Below are the code and all the weights of a small trained network. Each question names an input and a target symbol and asks about switching units off, where a switched-off unit gives its printed mean instead of its output.

import numpy as np


def w(rows, s, z=0):
    codes = np.array(rows[::2]) - 128.0
    scale = np.full(codes.shape[1], s)
    scale[-1] = z or s
    return codes * scale


def f(y):
    return y / 2 * (1 + np.tanh(0.7978845608 * (y + 0.044715 * y**3)))


def softmax(a):
    e = np.exp(a - a.max(-1, keepdims=True))
    return e / e.sum(-1, keepdims=True)


def log_softmax(a):
    a = a - a.max(-1, keepdims=True)
    return a - np.log(np.exp(a).sum(-1, keepdims=True))


def net(x, mask):
    ids = ['αβεμστφ'.index(c) for c in x.split()]
    T = len(ids)
    res = E[ids] + P[:T]
    u = 0
    for l in range(2):
        r = res
        for j in range(3):
            rows = slice(2 * j, 2 * j + 2)
            q, k, v = (r @ M[l][rows].T for M in (Q, K, V))
            z = softmax(np.where(np.tri(T) > 0, q @ k.T / 2**0.5, -1e9)) @ v
            o = O[l][rows]
            res = res + np.where(mask[u + j], z, o[:, -1]) @ o[:, :-1]
        u += 3
        y = f(res @ A[l][:, :-1].T + A[l][:, -1])
        res = res + np.where(mask[u : u + 4], y, B[l][:, -1]) @ B[l][:, :-1]
        u += 4
    return log_softmax(res[-1] @ U[:, :-1].T + U[:, -1])


Q, K, V, O, A, B = {}, {}, {}, {}, {}, {}
E = w([
[66,109,91,114,177,67,171,157],'α',
[149,143,64,174,46,112,171,131],'β',
[171,176,62,149,132,135,79,73],'ε',
[190,89,129,195,95,134,95,234],'μ',
[249,129,147,156,126,160,183,146],'σ',
[168,161,159,63,24,82,183,172],'τ',
[103,115,138,132,77,75,53,148],'φ',
],0.015)
P = w([
[98,175,172,254,145,113,64,106],'0',
[109,165,178,222,136,103,77,114],'1',
[117,147,165,209,144,99,76,119],'2',
[117,122,146,192,140,108,80,132],'3',
[118,96,127,176,134,120,89,140],'4',
[122,77,104,161,129,136,96,145],'5',
[126,63,82,141,120,153,106,154],'6',
[134,54,92,129,134,130,104,148],'7',
[136,44,89,114,140,120,109,150],'8',
[144,38,97,102,150,100,109,150],'9',
[148,30,91,90,156,92,112,151],'10',
[152,22,92,79,166,79,114,147],'11',
[155,19,96,61,174,58,115,148],'12',
[161,23,74,49,179,72,118,154],'13',
],0.0079)
Q[0] = w([
[187,24,61,83,110,109,102,128],'L0H0',
[196,64,60,129,81,90,104,148],'L0H0',
[134,28,2,78,114,186,126,186],'L0H1',
[163,58,128,102,135,99,117,77],'L0H1',
[78,231,235,95,151,210,109,93],'L0H2',
[123,106,21,160,124,73,173,150],'L0H2',
],0.0088)
K[0] = w([
[24,184,110,111,153,209,173,187],'L0H0',
[99,76,127,127,221,83,162,108],'L0H0',
[162,10,40,45,200,40,170,109],'L0H1',
[182,36,149,108,188,27,110,47],'L0H1',
[231,114,144,148,17,75,81,81],'L0H2',
[121,254,137,129,175,96,140,193],'L0H2',
],0.0059)
V[0] = w([
[215,142,175,186,12,117,65,74],'L0H0',
[114,83,159,103,52,254,109,90],'L0H0',
[176,102,112,162,89,117,162,66],'L0H1',
[1,237,172,146,183,243,172,177],'L0H1',
[82,84,89,94,225,110,181,148],'L0H2',
[241,49,74,59,92,106,53,120],'L0H2',
],0.0088)
O[0] = w([
[82,124,128,183,150,181,177,159,139],'L0H0',
[100,60,114,157,158,134,107,103,2],'L0H0',
[110,121,102,107,114,172,104,156,145],'L0H1',
[135,158,254,190,170,30,113,82,10],'L0H1',
[171,134,100,157,140,71,134,142,159],'L0H2',
[85,115,101,97,118,161,142,161,102],'L0H2',
],0.0092,0.0071)
A[0] = w([
[13,139,98,148,190,205,237,188,200],'L0N0',
[55,104,171,69,184,226,102,96,249],'L0N1',
[180,164,187,75,1,172,95,85,204],'L0N2',
[100,185,129,107,111,202,127,136,173],'L0N3',
],0.01,0.0011)
B[0] = w([
[196,217,171,126,128,2,99,103,252],'L0N0',
[10,129,91,141,212,127,203,179,159],'L0N1',
[43,145,153,91,178,112,169,168,204],'L0N2',
[102,93,163,111,129,199,124,114,182],'L0N3',
],0.0092,0.011)
Q[1] = w([
[165,182,119,147,84,104,184,196],'L1H0',
[122,102,129,140,104,204,55,177],'L1H0',
[171,80,200,85,29,203,110,99],'L1H1',
[170,153,137,136,190,163,80,249],'L1H1',
[147,68,190,65,123,179,150,42],'L1H2',
[146,124,97,146,199,80,173,66],'L1H2',
],0.018)
K[1] = w([
[144,102,44,38,164,61,112,135],'L1H0',
[81,205,157,163,135,58,178,92],'L1H0',
[55,200,241,172,152,126,57,70],'L1H1',
[137,100,74,65,133,5,113,112],'L1H1',
[69,217,197,244,93,168,118,130],'L1H2',
[111,48,186,135,82,172,95,171],'L1H2',
],0.016)
V[1] = w([
[142,72,131,164,92,111,134,182],'L1H0',
[196,161,143,115,133,117,224,126],'L1H0',
[141,157,101,140,7,138,144,85],'L1H1',
[193,147,159,131,165,165,85,166],'L1H1',
[125,94,66,171,144,123,112,128],'L1H2',
[79,112,132,119,84,81,77,167],'L1H2',
],0.021)
O[1] = w([
[71,149,118,64,170,142,174,95,119],'L1H0',
[74,87,88,175,74,140,161,63,250],'L1H0',
[33,201,126,199,165,192,130,193,107],'L1H1',
[85,49,173,53,215,119,134,126,147],'L1H1',
[108,141,207,200,185,56,122,99,75],'L1H2',
[146,106,254,158,188,198,104,102,178],'L1H2',
],0.0086,0.018)
A[1] = w([
[178,71,95,215,67,80,71,242,118],'L1N0',
[145,110,66,163,188,161,25,26,5],'L1N1',
[78,28,92,131,132,185,58,224,31],'L1N2',
[16,2,54,157,55,92,37,163,119],'L1N3',
],0.0099,0.0019)
B[1] = w([
[82,42,201,125,90,158,183,150,175],'L1N0',
[157,162,245,91,169,98,172,183,143],'L1N1',
[123,164,102,171,57,121,164,78,177],'L1N2',
[147,173,125,97,196,116,66,165,249],'L1N3',
],0.011,0.014)
U = w([
[22,153,184,78,139,158,135,105,18],'α',
[160,134,114,163,93,200,83,117,250],'β',
[85,93,154,161,101,113,89,225,62],'ε',
[198,208,183,139,152,160,123,205,93],'μ',
[69,143,118,117,89,85,2,178,215],'σ',
[77,179,145,176,123,142,105,178,102],'τ',
[116,188,164,161,71,57,119,113,134],'φ',
],0.0059,0.0016)

Each question gives the input, a string of symbols that net reads in full, and the target symbol t.
The units are the heads (2 rows each of Q, K, V and O) and the neurons (one row each of A and B). Each row of codes is followed by its name. A weight is (code - 128) times the scale printed after its matrix; where a second scale follows, it is the last column's (O, A, B and U).
mask holds one flag per unit, layer by layer, with each layer's heads first. A switched-off unit (its flag False) gives its mean, the last column of its rows in O or B, instead of its output. The means were averaged over made-up inputs and are rounded, as every weight is.
A unit's drop is (log p(t) with every unit on - log p(t) with that unit switched off) / (log p(t) with every unit on - log p(t) with every unit switched off).
most important unit: the unit with the biggest drop
k most important neurons: the k neurons with the biggest drops, biggest first
k most important neurons of layer l: the k neurons of layer l with the biggest drops, biggest first
heads that matter: for each layer, one digit per head in row order, 1 if its drop is at least 0.15 and else 0, layers parted by /
input β τ σ φ β μ α μ σ σ β β σ τ, target α: most important unit : L0N0
input σ σ σ σ τ φ σ μ σ τ, target σ: heads that matter : 000 / 101
input μ τ β τ σ μ σ σ τ μ τ, target α: 4 most important neurons : L0N0, L0N2, L0N3, L1N3
input β μ σ α μ β α σ ε σ τ μ μ ε, target α: 3 most important neurons : L0N0, L0N3, L1N3
input σ β μ, target τ: 2 most important neurons of layer 0 : L0N2, L0N1
input ε φ φ ε, target μ: heads that matter : 100 / 100
input μ φ α β τ σ σ τ α, target β: heads that matter : 111 / 001
input ε σ σ σ α φ φ ε α, target ε: heads that matter : 111 / 110
input σ τ β σ μ β ε, target τ: 2 most important neurons : L0N3, L0N1
input β σ ε, target σ: heads that matter : 101 / 111
input τ φ ε β, target ε: heads that matter : 101 / 100
input φ μ β, target α: heads that matter : 101 / 110
input α ε ε, target μ: heads that matter : 110 / 100
input φ σ β, target σ: 4 most important neurons : L0N0, L0N1, L1N3, L0N2
input ε σ φ μ ε, target α: most important neuron : L0N0
input α ε τ σ σ β τ φ σ α φ, target φ: heads that matter : 101 / 111
input τ β μ σ μ σ φ β σ ε σ τ φ, target β: 3 most important neurons of layer 0 : L0N0, L0N1, L0N2
input β τ μ, target β: heads that matter : 101 / 001
input σ σ σ σ ε β τ μ σ, target α: heads that matter : 101 / 110
input μ τ β σ, target τ: heads that matter : 100 / 010
input ε φ β φ σ φ φ τ μ β ε ε φ, target ε: most important unit : L0H2
input μ σ τ, target σ: heads that matter : 001 / 101
input φ σ β β φ σ φ μ ε σ σ ε, target σ: heads that matter : 101 / 011
input β μ σ φ μ φ τ σ τ σ α β α μ, target φ: 4 most important neurons : L0N0, L1N3, L0N3, L0N2
input σ α σ σ σ α τ φ μ τ σ σ σ, target σ: heads that matter : 111 / 101
input β σ μ, target σ: 4 most important neurons : L0N0, L1N3, L0N3, L1N0
input φ τ β β β τ, target τ: most important unit : L0H0
input φ ε α ε τ φ β β σ ε α, target ε: 2 most important neurons : L1N0, L1N2
input τ σ σ τ σ σ ε μ, target ε: 2 most important neurons : L0N1, L1N0
